Here is a tiny trained network, its code and every weight. The questions are about switching its units off for an input and a class, where a switched-off unit gives its printed mean instead of its output.

import numpy as np


def w(rows, s, z=0):
    codes = np.array(rows[::2]) - 128.0
    scale = np.full(codes.shape[1], s)
    scale[-1] = z or s
    return codes * scale


def norm(h):
    return h / np.sqrt((h * h).mean(-1, keepdims=True) + 1e-5)


def f(y):
    return y / 2 * (1 + np.tanh(0.7978845608 * (y + 0.044715 * y**3)))


def log_softmax(a):
    a = a - a.max(-1, keepdims=True)
    return a - np.log(np.exp(a).sum(-1, keepdims=True))


def net(x, mask):
    res = np.array(x, float).reshape(1, 7) / 4 @ E
    u = 0
    for l in range(2):
        y = f(norm(res) @ A[l][:, :-1].T + A[l][:, -1])
        res = res + np.where(mask[u : u + 16], y, B[l][:, -1]) @ B[l][:, :-1]
        u += 16
    return log_softmax(norm(res)[-1] @ U[:, :-1].T + U[:, -1])


A, B = {}, {}
E = w([
[128,102,122,110,153,131,133,119,129,126,123],'x0',
[113,123,108,105,97,70,140,99,204,93,196],'x1',
[104,87,176,155,154,125,59,141,209,241,143],'x2',
[3,85,131,134,73,154,89,121,135,69,67],'x3',
[54,179,205,22,126,125,213,155,131,151,125],'x4',
[128,113,126,121,146,123,127,131,131,123,124],'x5',
[147,175,205,105,159,95,50,84,90,73,84],'x6',
],0.0038)
A[0] = w([
[139,81,195,153,135,114,94,162,184,193,111,120],'L0N1',
[86,88,117,120,64,167,90,109,172,89,74,44],'L0N2',
[134,131,111,113,111,72,129,80,160,119,177,100],'L0N3',
[141,125,108,192,135,114,116,89,138,111,115,25],'L0N4',
[144,149,58,121,100,115,147,144,79,71,120,5],'L0N5',
[102,170,166,121,157,48,53,72,88,102,109,30],'L0N6',
[80,91,113,120,77,171,136,77,120,111,71,91],'L0N7',
[96,97,48,125,85,172,167,151,146,163,130,76],'L0N8',
[148,87,120,175,89,156,138,190,165,121,147,185],'L0N9',
[116,129,92,94,88,74,117,124,153,101,176,68],'L0N10',
[150,118,131,117,121,126,165,148,72,64,121,40],'L0N11',
[117,120,145,159,148,147,107,187,58,171,65,88],'L0N12',
[142,101,95,192,109,130,79,97,114,89,147,34],'L0N13',
[73,151,174,73,112,158,180,118,130,136,129,166],'L0N14',
[134,155,154,104,157,146,98,3,130,123,104,125],'L0N15',
[92,103,130,109,93,16,102,86,159,105,187,119],'L0N16',
],0.006,0.0012)
B[0] = w([
[113,125,129,129,93,82,147,31,167,114,67,251],'L0N1',
[183,149,122,182,162,14,119,149,87,103,152,219],'L0N2',
[159,124,109,102,113,138,110,162,75,150,67,167],'L0N3',
[105,129,122,94,146,157,138,97,98,156,186,160],'L0N4',
[104,128,163,82,127,125,147,38,202,177,118,201],'L0N5',
[162,128,129,184,137,253,210,181,210,95,70,219],'L0N6',
[167,130,182,170,122,51,135,187,129,148,153,210],'L0N7',
[181,158,145,144,132,180,138,171,191,31,58,215],'L0N8',
[117,129,173,60,174,172,159,105,123,87,111,201],'L0N9',
[104,92,146,111,137,155,94,169,111,182,56,160],'L0N10',
[94,103,116,143,24,56,96,72,218,217,67,186],'L0N11',
[138,56,109,46,39,142,130,158,91,160,148,223],'L0N12',
[85,171,128,98,187,168,89,108,84,121,193,212],'L0N13',
[104,160,119,141,173,129,80,85,87,113,155,231],'L0N14',
[122,110,128,164,140,156,166,200,156,160,108,180],'L0N15',
[142,99,151,106,62,196,144,171,38,183,105,205],'L0N16',
],0.0049,0.003)
A[1] = w([
[17,175,136,104,155,42,134,189,75,170,122,126],'L1N1',
[168,119,175,107,158,101,97,141,171,165,122,158],'L1N2',
[104,166,45,152,160,210,189,241,255,80,54,91],'L1N3',
[27,112,154,177,128,104,125,187,89,98,159,25],'L1N4',
[34,155,199,99,189,109,173,132,120,118,151,97],'L1N5',
[82,71,184,184,165,118,92,147,171,187,156,92],'L1N6',
[72,211,186,162,160,227,45,64,102,99,118,222],'L1N7',
[167,49,96,64,29,150,111,182,93,125,117,44],'L1N8',
[244,190,94,102,180,93,195,133,129,214,164,178],'L1N9',
[66,92,160,165,93,87,147,10,184,168,85,83],'L1N10',
[104,202,65,114,126,147,202,113,66,62,80,184],'L1N11',
[181,89,65,194,129,204,54,71,134,154,108,189],'L1N12',
[52,205,155,59,160,142,148,131,120,174,116,71],'L1N13',
[123,108,156,100,87,216,86,206,57,182,64,77],'L1N14',
[132,83,29,172,158,151,41,55,92,89,187,2],'L1N15',
[163,51,107,75,107,135,129,186,40,202,71,101],'L1N16',
],0.0041,0.0014)
B[1] = w([
[185,144,105,143,191,125,85,129,94,117,172,168],'L1N1',
[160,119,65,120,59,149,165,144,87,46,96,161],'L1N2',
[176,158,177,212,190,210,165,131,96,127,74,218],'L1N3',
[165,129,127,171,157,48,120,133,71,121,131,140],'L1N4',
[214,119,88,152,148,171,76,161,115,154,221,157],'L1N5',
[174,213,134,86,76,102,147,107,133,82,86,156],'L1N6',
[153,90,87,133,183,133,194,124,163,138,181,210],'L1N7',
[144,154,135,103,80,148,73,163,116,193,145,167],'L1N8',
[65,87,156,224,113,48,55,159,91,37,67,234],'L1N9',
[143,155,61,100,107,81,143,2,109,133,118,204],'L1N10',
[136,66,138,114,137,144,62,92,226,214,137,195],'L1N11',
[56,160,155,58,138,128,171,123,146,117,164,254],'L1N12',
[88,108,104,131,193,175,108,70,137,106,245,168],'L1N13',
[118,93,29,79,102,122,161,169,161,154,171,218],'L1N14',
[139,186,173,106,177,113,119,155,99,193,218,187],'L1N15',
[85,193,98,95,24,107,107,185,116,119,159,202],'L1N16',
],0.0046,0.0032)
U = w([
[152,123,152,182,165,243,184,148,158,115,85,251],'0',
[116,143,126,111,212,155,110,88,100,146,253,130],'1',
[114,134,116,102,77,92,145,2,156,146,83,124],'2',
[137,124,144,208,120,38,103,178,74,83,105,49],'3',
[111,119,94,78,41,168,126,185,93,175,143,56],'4',
],0.0086,0.0014)

Each question gives the input, the list of numbers given to net, and the class t.
The units are the neurons (one row each of A and B). Each row of codes is followed by its name. A weight is (code - 128) times the scale printed after its matrix; where a second scale follows, it is the last column's (A, B and U).
mask holds one flag per neuron, layer by layer. A switched-off neuron (its flag False) gives its mean, the last column of its row in B, instead of its output. The means were averaged over made-up inputs and are rounded, as every weight is.
A unit's drop is (log p(t) with every unit on - log p(t) with that unit switched off) / (log p(t) with every unit on - log p(t) with every unit switched off).
The circuit of an input: a set's keep is (log p(t) with only the set's units on - log p(t) with every unit switched off) / (log p(t) with every unit on - log p(t) with every unit switched off). Starting from the 12 units with the biggest drops (on a tie, the unit counted first), units are removed one at a time, each time the one whose removal leaves the highest keep (on an exact tie, the one counted first), for as long as the keep stays at least 0.8.
circuit, biggest first: the units of the circuit, biggest drop first
most important unit: the unit with the biggest drop
top k neurons: the k neurons with the biggest drops, biggest first
top k neurons in layer l: the k neurons of layer l with the biggest drops, biggest first
input [-3,-1,-6,8,-2,6,-7], class 3: top 3 neurons in layer 0	L0N2, L0N7, L0N6
input [8,-8,-5,-7,-2,-5,1], class 4: top 4 neurons in layer 0	L0N12, L0N2, L0N7, L0N1
input [7,3,-8,-2,-3,-6,-4], class 2: top neuron in layer 0	L0N5
input [-2,-7,8,7,7,1,0], class 2: top 2 neurons	L0N1, L0N13
input [-1,2,-7,-1,8,2,-6], class 1: circuit, biggest first	L0N14, L1N13
input [-8,-5,-3,-7,2,-1,6], class 3: top 2 neurons	L1N9, L0N8
input [7,3,-5,5,-7,7,-3], class 1: top 2 neurons	L0N13, L1N15
input [-4,-7,7,2,-3,4,2], class 2: top 2 neurons	L0N1, L0N16
input [-7,-5,6,-4,8,-2,-7], class 1: circuit, biggest first	L1N13, L0N14
input [7,-8,-2,-3,8,3,4], class 1: top 2 neurons in layer 1	L1N13, L1N1
input [-4,-8,-2,4,6,-6,5], class 4: circuit, biggest first	L0N12, L1N14
input [6,-2,-5,4,6,3,-4], class 1: top 3 neurons in layer 0	L0N14, L0N6, L0N1
input [-4,6,3,6,-5,-2,0], class 3: top 3 neurons in layer 0	L0N2, L0N12, L0N7
input [-6,7,6,6,8,5,-3], class 1: most important unit	L0N14
input [4,-8,-4,-4,-8,-3,2], class 1: circuit, biggest first	L0N13, L1N15, L1N12
input [-8,-6,-7,2,1,5,-4], class 2: circuit, biggest first	L0N5, L0N11
input [-2,-5,8,2,-1,8,-6], class 2: top 3 neurons	L0N1, L0N6, L1N10
input [-3,-1,1,-8,3,2,-5], class 3: top 2 neurons	L1N9, L0N6
input [-6,0,-8,-3,-6,4,-4], class 2: top 2 neurons in layer 0	L0N5, L0N11
input [-4,-5,-4,-6,5,5,1], class 3: top 2 neurons in layer 0	L0N13, L0N9
input [-4,-2,-1,-4,3,3,8], class 0: most important unit	L0N6
input [-5,8,-7,-8,0,-7,3], class 3: top 2 neurons in layer 0	L0N1, L0N12
input [-3,7,1,5,-1,-6,-3], class 4: top 2 neurons in layer 0	L0N16, L0N10
input [-5,1,-8,-2,-1,7,-6], class 2: top 3 neurons in layer 0	L0N5, L0N11, L0N6
input [4,0,7,-1,-2,1,-6], class 2: top 3 neurons	L0N1, L0N6, L1N10
input [-1,1,7,7,4,8,-4], class 2: top 3 neurons	L0N1, L1N10, L1N9
input [3,-2,6,-7,6,-4,-4], class 3: top neuron in layer 1	L1N9
input [8,-8,-6,7,-1,-5,3], class 4: top 3 neurons	L0N12, L0N1, L1N9
input [-6,-4,2,6,3,6,-8], class 0: top 2 neurons in layer 1	L1N3, L1N9
